Below is a small trained network, with its code and all its weights. Each question gives an input and a class and asks what happens when units are switched off, that is, made to give their printed mean instead of their output.

import numpy as np


def w(rows, s, z=0):
    codes = np.array(rows[::2]) - 128.0
    scale = np.full(codes.shape[1], s)
    scale[-1] = z or s
    return codes * scale


def norm(h):
    return h / np.sqrt((h * h).mean(-1, keepdims=True) + 1e-5)


def f(y):
    return np.maximum(y, 0)


def log_softmax(a):
    a = a - a.max(-1, keepdims=True)
    return a - np.log(np.exp(a).sum(-1, keepdims=True))


def net(x, mask):
    res = np.array(x, float).reshape(1, 2) / 4 @ E
    u = 0
    for l in range(4):
        y = f(norm(res) @ A[l][:, :-1].T + A[l][:, -1])
        res = res + np.where(mask[u : u + 8], y, B[l][:, -1]) @ B[l][:, :-1]
        u += 8
    return log_softmax(norm(res)[-1] @ U[:, :-1].T + U[:, -1])


A, B = {}, {}
E = w([
[211,108,246],'x0',
[254,60,6],'x1',
],0.0056)
A[0] = w([
[123,254,186,30],'0.n0',
[226,154,82,171],'0.n1',
[183,103,39,6],'0.n2',
[206,11,155,54],'0.n3',
[194,109,90,150],'0.n4',
[87,25,219,42],'0.n5',
[215,80,83,155],'0.n6',
[174,81,89,3],'0.n7',
],0.0092,0.0061)
B[0] = w([
[149,78,84,181],'0.n0',
[180,58,65,243],'0.n1',
[236,183,32,177],'0.n2',
[2,120,173,194],'0.n3',
[165,106,60,219],'0.n4',
[155,161,166,162],'0.n5',
[130,66,19,253],'0.n6',
[214,242,69,142],'0.n7',
],0.0083,0.005)
A[1] = w([
[116,178,105,94],'1.n0',
[68,111,120,101],'1.n1',
[127,199,155,31],'1.n2',
[168,3,136,57],'1.n3',
[139,201,105,1],'1.n4',
[166,199,101,24],'1.n5',
[97,188,124,108],'1.n6',
[106,176,162,156],'1.n7',
],0.013,0.0081)
B[1] = w([
[186,115,95,147],'1.n0',
[86,59,158,193],'1.n1',
[67,203,191,131],'1.n2',
[35,123,44,224],'1.n3',
[85,2,193,128],'1.n4',
[203,164,116,128],'1.n5',
[5,112,134,190],'1.n6',
[209,169,120,253],'1.n7',
],0.0083,0.0043)
A[2] = w([
[85,146,143,48],'2.n0',
[230,170,243,160],'2.n1',
[196,168,205,183],'2.n2',
[162,135,163,3],'2.n3',
[106,227,36,94],'2.n4',
[218,238,250,140],'2.n5',
[152,71,83,49],'2.n6',
[83,160,135,11],'2.n7',
],0.013,0.0056)
B[2] = w([
[160,92,138,150],'2.n0',
[63,216,192,237],'2.n1',
[5,179,190,212],'2.n2',
[144,179,130,135],'2.n3',
[235,158,174,185],'2.n4',
[2,180,142,254],'2.n5',
[117,156,82,193],'2.n6',
[166,76,221,142],'2.n7',
],0.0099,0.007)
A[3] = w([
[215,133,114,76],'3.n0',
[215,119,178,86],'3.n1',
[205,128,94,2],'3.n2',
[61,12,227,54],'3.n3',
[156,202,170,111],'3.n4',
[122,29,25,101],'3.n5',
[69,71,128,219],'3.n6',
[30,126,248,17],'3.n7',
],0.012,0.0053)
B[3] = w([
[138,23,113,157],'3.n0',
[32,179,145,128],'3.n1',
[111,99,62,153],'3.n2',
[196,143,142,198],'3.n3',
[15,127,215,148],'3.n4',
[4,116,219,254],'3.n5',
[155,168,178,233],'3.n6',
[254,39,138,252],'3.n7',
],0.0094,0.0086)
U = w([
[139,59,51,246],'0',
[198,166,94,1],'1',
[230,95,189,254],'2',
[180,227,103,1],'3',
[166,207,109,1],'4',
[68,203,255,202],'5',
[186,195,117,1],'6',
[75,83,129,128],'7',
],0.017,0.0081)

Each question gives the input, the list of numbers given to net, and the class t.
The units are the neurons (one row each of A and B). Each row of codes is followed by its name. A weight is (code - 128) times the scale printed after its matrix; where a second scale follows, it is the last column's (A, B and U).
mask holds one flag per neuron, layer by layer. A switched-off neuron (its flag False) gives its mean, the last column of its row in B, instead of its output. The means were averaged over made-up inputs and are rounded, as every weight is.
A unit's drop is (log p(t) with every unit on - log p(t) with that unit switched off) / (log p(t) with every unit on - log p(t) with every unit switched off).
most important unit: the unit with the biggest drop
k most important neurons: the k neurons with the biggest drops, biggest first
top k neurons in layer l: the k neurons of layer l with the biggest drops, biggest first
drop when u is switched off: that unit's drop, to one decimal
input [7,6], class 7: most important unit -> 3.n5
input [4,3], class 7: 2 most important neurons -> 3.n5; 0.n3
input [-4,-4], class 2: 2 most important neurons -> 0.n6; 1.n1
input [-1,-2], class 2: 4 most important neurons -> 0.n1; 0.n6; 0.n2; 0.n4
input [-3,-3], class 2: 3 most important neurons -> 1.n1; 0.n6; 0.n1
input [7,4], class 7: 3 most important neurons -> 3.n5; 0.n3; 3.n7
input [7,2], class 7: 2 most important neurons -> 1.n3; 2.n1
input [-7,-3], class 2: top 2 neurons in layer 1 -> 1.n1; 1.n6
input [8,7], class 7: 3 most important neurons -> 3.n5; 0.n3; 3.n7
input [-4,-3], class 2: top 3 neurons in layer 0 -> 0.n2; 0.n6; 0.n1
input [8,5], class 7: 2 most important neurons -> 3.n5; 0.n3
input [-3,-1], class 2: drop when 1.n3 is switched off -> 0.4
input [5,4], class 7: drop when 3.n7 is switched off -> 0.2
input [2,2], class 0: drop when 2.n1 is switched off -> 0.1
input [-4,-5], class 2: drop when 0.n6 is switched off -> 0.1
input [-4,1], class 0: most important neuron -> 2.n4
